Here is a tiny trained network, its code and every weight. The questions are about switching its units off for an input and a target symbol, where a switched-off unit gives its printed mean instead of its output.

import numpy as np


def w(rows, s, z=0):
    codes = np.array(rows[::2]) - 128.0
    scale = np.full(codes.shape[1], s)
    scale[-1] = z or s
    return codes * scale


def norm(h):
    return h / np.sqrt((h * h).mean(-1, keepdims=True) + 1e-5)


def f(y):
    return np.maximum(y, 0)


def softmax(a):
    e = np.exp(a - a.max(-1, keepdims=True))
    return e / e.sum(-1, keepdims=True)


def log_softmax(a):
    a = a - a.max(-1, keepdims=True)
    return a - np.log(np.exp(a).sum(-1, keepdims=True))


def net(x, mask):
    ids = ['βδεημξστφψω'.index(c) for c in x.split()]
    T = len(ids)
    res = E[ids] + P[:T]
    q, k, v = (norm(res) @ M[0].T for M in (Q, K, V))
    z = softmax(np.where(np.tri(T) > 0, q @ k.T / 3**0.5, -1e9)) @ v
    res = res + np.where(mask[0], z, O[0][:, -1]) @ O[0][:, :-1]
    y = f(norm(res) @ A[0][:, :-1].T + A[0][:, -1])
    res = res + np.where(mask[1:17], y, B[0][:, -1]) @ B[0][:, :-1]
    return log_softmax(norm(res)[-1] @ U[:, :-1].T + U[:, -1])


Q, K, V, O, A, B = {}, {}, {}, {}, {}, {}
E = w([
[157,115,147,120,95],'β',
[138,140,131,106,205],'δ',
[147,169,82,167,137],'ε',
[173,41,120,144,5],'η',
[166,125,126,147,139],'μ',
[153,119,94,160,172],'ξ',
[153,80,121,124,118],'σ',
[169,129,109,133,162],'τ',
[160,124,99,129,86],'φ',
[151,102,138,131,185],'ψ',
[154,126,115,106,149],'ω',
],0.013)
P = w([
[62,121,151,119,77],'0',
[135,217,2,200,98],'1',
[170,83,209,45,212],'2',
[126,196,50,178,96],'3',
[169,88,205,46,212],'4',
[120,187,66,167,96],'5',
[167,85,206,43,204],'6',
],0.0084)
Q[0] = w([
[79,195,109,113,90],'H1',
[149,118,118,160,88],'H1',
[11,145,85,205,122],'H1',
],0.012)
K[0] = w([
[187,186,135,105,108],'H1',
[149,119,105,140,97],'H1',
[252,125,97,151,174],'H1',
],0.016)
V[0] = w([
[120,253,142,166,60],'H1',
[203,77,43,185,152],'H1',
[132,136,27,7,102],'H1',
],0.0071)
O[0] = w([
[52,192,255,62,121,115],'H1',
[60,37,158,217,138,253],'H1',
[64,31,39,3,118,244],'H1',
],0.008,0.0019)
A[0] = w([
[101,99,126,212,154,183],'N1',
[148,92,167,113,215,192],'N2',
[68,145,141,106,123,255],'N3',
[201,126,128,98,187,68],'N4',
[182,94,187,98,50,243],'N5',
[154,62,1,91,146,163],'N6',
[176,200,90,162,72,168],'N7',
[112,65,166,165,141,38],'N8',
[127,120,135,153,164,159],'N9',
[106,158,143,232,83,66],'N10',
[197,100,114,180,151,22],'N11',
[165,160,201,84,195,118],'N12',
[93,233,64,134,83,73],'N13',
[37,185,51,143,130,26],'N14',
[131,117,141,142,75,145],'N15',
[89,173,67,136,228,92],'N16',
],0.0091,0.0038)
B[0] = w([
[148,148,64,52,152,213],'N1',
[20,178,83,174,61,213],'N2',
[192,78,148,174,225,187],'N3',
[145,63,163,130,76,187],'N4',
[78,189,72,176,155,195],'N5',
[152,139,254,133,139,255],'N6',
[115,87,85,120,87,154],'N7',
[129,130,55,156,184,148],'N8',
[190,159,123,93,115,166],'N9',
[152,120,183,72,130,168],'N10',
[47,158,147,109,189,161],'N11',
[129,118,62,151,73,192],'N12',
[83,115,39,89,186,152],'N13',
[157,150,174,107,32,174],'N14',
[89,172,160,106,160,147],'N15',
[138,142,162,186,66,187],'N16',
],0.0069,0.0079)
U = w([
[94,201,37,81,80,162],'β',
[214,142,132,84,85,120],'δ',
[18,173,185,144,179,150],'ε',
[53,84,92,199,52,217],'η',
[111,216,168,206,98,67],'μ',
[78,137,50,205,189,198],'ξ',
[129,65,232,160,130,84],'σ',
[108,3,116,141,187,108],'τ',
[30,100,111,47,124,250],'φ',
[209,123,84,231,142,30],'ψ',
[148,109,116,9,188,70],'ω',
],0.012,0.0016)

Each question gives the input, a string of symbols that net reads in full, and the target symbol t.
The units are the heads (3 rows each of Q, K, V and O) and the neurons (one row each of A and B). Each row of codes is followed by its name. A weight is (code - 128) times the scale printed after its matrix; where a second scale follows, it is the last column's (O, A, B and U).
mask holds one flag per unit, heads first, then neurons. A switched-off unit (its flag False) gives its mean, the last column of its rows in O or B, instead of its output. The means were averaged over made-up inputs and are rounded, as every weight is.
A unit's drop is (log p(t) with every unit on - log p(t) with that unit switched off) / (log p(t) with every unit on - log p(t) with every unit switched off).
The circuit of an input: a set's keep is (log p(t) with only the set's units on - log p(t) with every unit switched off) / (log p(t) with every unit on - log p(t) with every unit switched off). Starting from the 12 units with the biggest drops (on a tie, the unit counted first), units are removed one at a time, each time the one whose removal leaves the highest keep (on an exact tie, the one counted first), for as long as the keep stays at least 0.8.
circuit, biggest first: the units of the circuit, biggest drop first
unit that matters most: the unit with the biggest drop
top k neurons: the k neurons with the biggest drops, biggest first
drop of u: that unit's drop, to one decimal
input φ τ τ δ ψ ψ ψ, target φ: circuit, biggest first -> [H1; N2]
input ξ φ φ τ, target δ: unit that matters most -> N1
input β ψ σ δ β, target β: circuit, biggest first -> [N6; N5; N12]
input δ σ τ τ ε, target δ: circuit, biggest first -> [H1; N4]
input δ η ξ, target δ: circuit, biggest first -> [H1; N4]
input β ψ ψ, target β: circuit, biggest first -> [H1; N2; N12]
input φ δ μ τ ω ω η, target φ: circuit, biggest first -> [H1; N5]
input φ ψ ψ δ μ δ δ, target φ: top 3 neurons -> [N2; N12; N6]
input η τ β φ, target φ: top 2 neurons -> [N13; N2]
input η ψ ε φ ω, target η: circuit, biggest first -> [N2; N12; N1]
input ξ ψ τ, target ξ: circuit, biggest first -> [H1; N2; N6]
input η σ μ ξ, target ψ: top 4 neurons -> [N2; N1; N5; N16]
input σ ψ φ μ β μ δ, target σ: top 2 neurons -> [N6; N4]
input β φ ξ β ψ δ, target μ: top 2 neurons -> [N16; N6]
input ψ τ ε ω δ ψ ψ, target ψ: drop of H1 -> 1.0
input δ β ω φ ψ, target δ: drop of H1 -> 1.9
input ξ ξ ψ δ φ, target ξ: drop of H1 -> 0.5
input φ ξ β, target φ: top neuron -> [N6]
